Here is a tiny trained network, its code and every weight. The questions are about switching its units off for an input and a class, where a switched-off unit gives its printed mean instead of its output.

import numpy as np


def w(rows, s, z=0):
    codes = np.array(rows[::2]) - 128.0
    scale = np.full(codes.shape[1], s)
    scale[-1] = z or s
    return codes * scale


def f(y):
    return np.maximum(y, 0)


def log_softmax(a):
    a = a - a.max(-1, keepdims=True)
    return a - np.log(np.exp(a).sum(-1, keepdims=True))


def net(x, mask):
    res = np.array(x, float).reshape(1, 8) / 4 @ E
    y = f(res @ A[0][:, :-1].T + A[0][:, -1])
    res = res + np.where(mask, y, B[0][:, -1]) @ B[0][:, :-1]
    return log_softmax(res[-1] @ U[:, :-1].T + U[:, -1])


A, B = {}, {}
E = w([
[123,149,116],'x0',
[124,129,130],'x1',
[119,142,122],'x2',
[242,148,253],'x3',
[1,113,172],'x4',
[79,191,113],'x5',
[119,131,128],'x6',
[106,172,110],'x7',
],0.0068)
A[0] = w([
[89,177,153,167],'n0',
[114,49,165,255],'n1',
[166,53,195,159],'n2',
[76,156,59,105],'n3',
[82,249,64,126],'n4',
[87,161,139,140],'n5',
[221,215,25,159],'n6',
[169,158,172,84],'n7',
[254,183,149,99],'n8',
[212,117,56,124],'n9',
[192,171,201,76],'n10',
[111,64,11,98],'n11',
[38,115,160,123],'n12',
[116,82,50,97],'n13',
[41,194,168,193],'n14',
[132,209,101,170],'n15',
],0.0084,0.0041)
B[0] = w([
[179,83,75,192],'n0',
[172,159,41,249],'n1',
[114,188,105,232],'n2',
[190,208,169,208],'n3',
[171,115,171,226],'n4',
[136,71,158,177],'n5',
[68,36,142,244],'n6',
[88,139,212,180],'n7',
[50,132,97,254],'n8',
[79,74,107,206],'n9',
[88,142,189,218],'n10',
[47,190,255,217],'n11',
[94,87,101,218],'n12',
[76,249,199,184],'n13',
[250,55,134,249],'n14',
[193,40,128,188],'n15',
],0.0055,0.005)
U = w([
[68,254,247,89],'0',
[178,74,134,254],'1',
[120,11,139,138],'2',
[147,139,144,168],'3',
[144,127,136,139],'4',
[157,198,101,170],'5',
[153,104,135,62],'6',
[145,116,133,3],'7',
],0.0095,0.0028)

Each question gives the input, the list of numbers given to net, and the class t.
The units are the neurons (one row each of A and B). Each row of codes is followed by its name. A weight is (code - 128) times the scale printed after its matrix; where a second scale follows, it is the last column's (A, B and U).
mask holds one flag per neuron, in row order. A switched-off neuron (its flag False) gives its mean, the last column of its row in B, instead of its output. The means were averaged over made-up inputs and are rounded, as every weight is.
A unit's drop is (log p(t) with every unit on - log p(t) with that unit switched off) / (log p(t) with every unit on - log p(t) with every unit switched off).
The circuit of an input: a set's keep is (log p(t) with only the set's units on - log p(t) with every unit switched off) / (log p(t) with every unit on - log p(t) with every unit switched off). Starting from the 12 units with the biggest drops (on a tie, the unit counted first), units are removed one at a time, each time the one whose removal leaves the highest keep (on an exact tie, the one counted first), for as long as the keep stays at least 0.8.
units of the circuit, in order: the units of the circuit, biggest drop first
unit that matters most: the unit with the biggest drop
top k neurons: the k neurons with the biggest drops, biggest first
drop when u is switched off: that unit's drop, to one decimal
input [-3,3,2,-7,-1,-7,-7,-1], class 0: unit that matters most => n11
input [-1,1,-6,7,-7,4,3,2], class 0: units of the circuit, in order => n10, n7
input [2,2,5,4,-8,0,2,-2], class 2: units of the circuit, in order => n6, n9, n8
input [0,-1,-7,-2,-7,4,0,0], class 2: units of the circuit, in order => n6, n9
input [1,5,-3,-5,8,7,4,2], class 2: top 4 neurons => n14, n12, n5, n0
input [-2,-1,-7,6,-8,-6,2,3], class 2: units of the circuit, in order => n6, n9
input [2,5,-5,-7,5,-7,-3,3], class 0: top 2 neurons => n11, n13
input [-6,-5,6,6,-4,-1,3,-1], class 0: units of the circuit, in order => n10, n14
input [4,-5,2,-5,-3,0,-5,0], class 0: top 3 neurons => n11, n13, n14
input [3,-1,4,-3,-8,6,1,-5], class 2: top 3 neurons => n6, n9, n15
input [-4,3,-3,-7,4,-2,0,3], class 0: top 3 neurons => n11, n13, n3
input [2,1,-1,-5,1,7,5,6], class 1: top 2 neurons => n14, n15
input [-6,-4,-1,-3,3,8,7,7], class 1: drop when n4 is switched off => 0.1
input [-1,1,-5,8,-1,-1,-5,-5], class 0: unit that matters most => n10
input [-1,-8,5,3,-8,0,2,6], class 2: drop when n4 is switched off => 0.0
input [0,2,7,7,-8,-4,5,-4], class 2: drop when n0 is switched off => -0.1
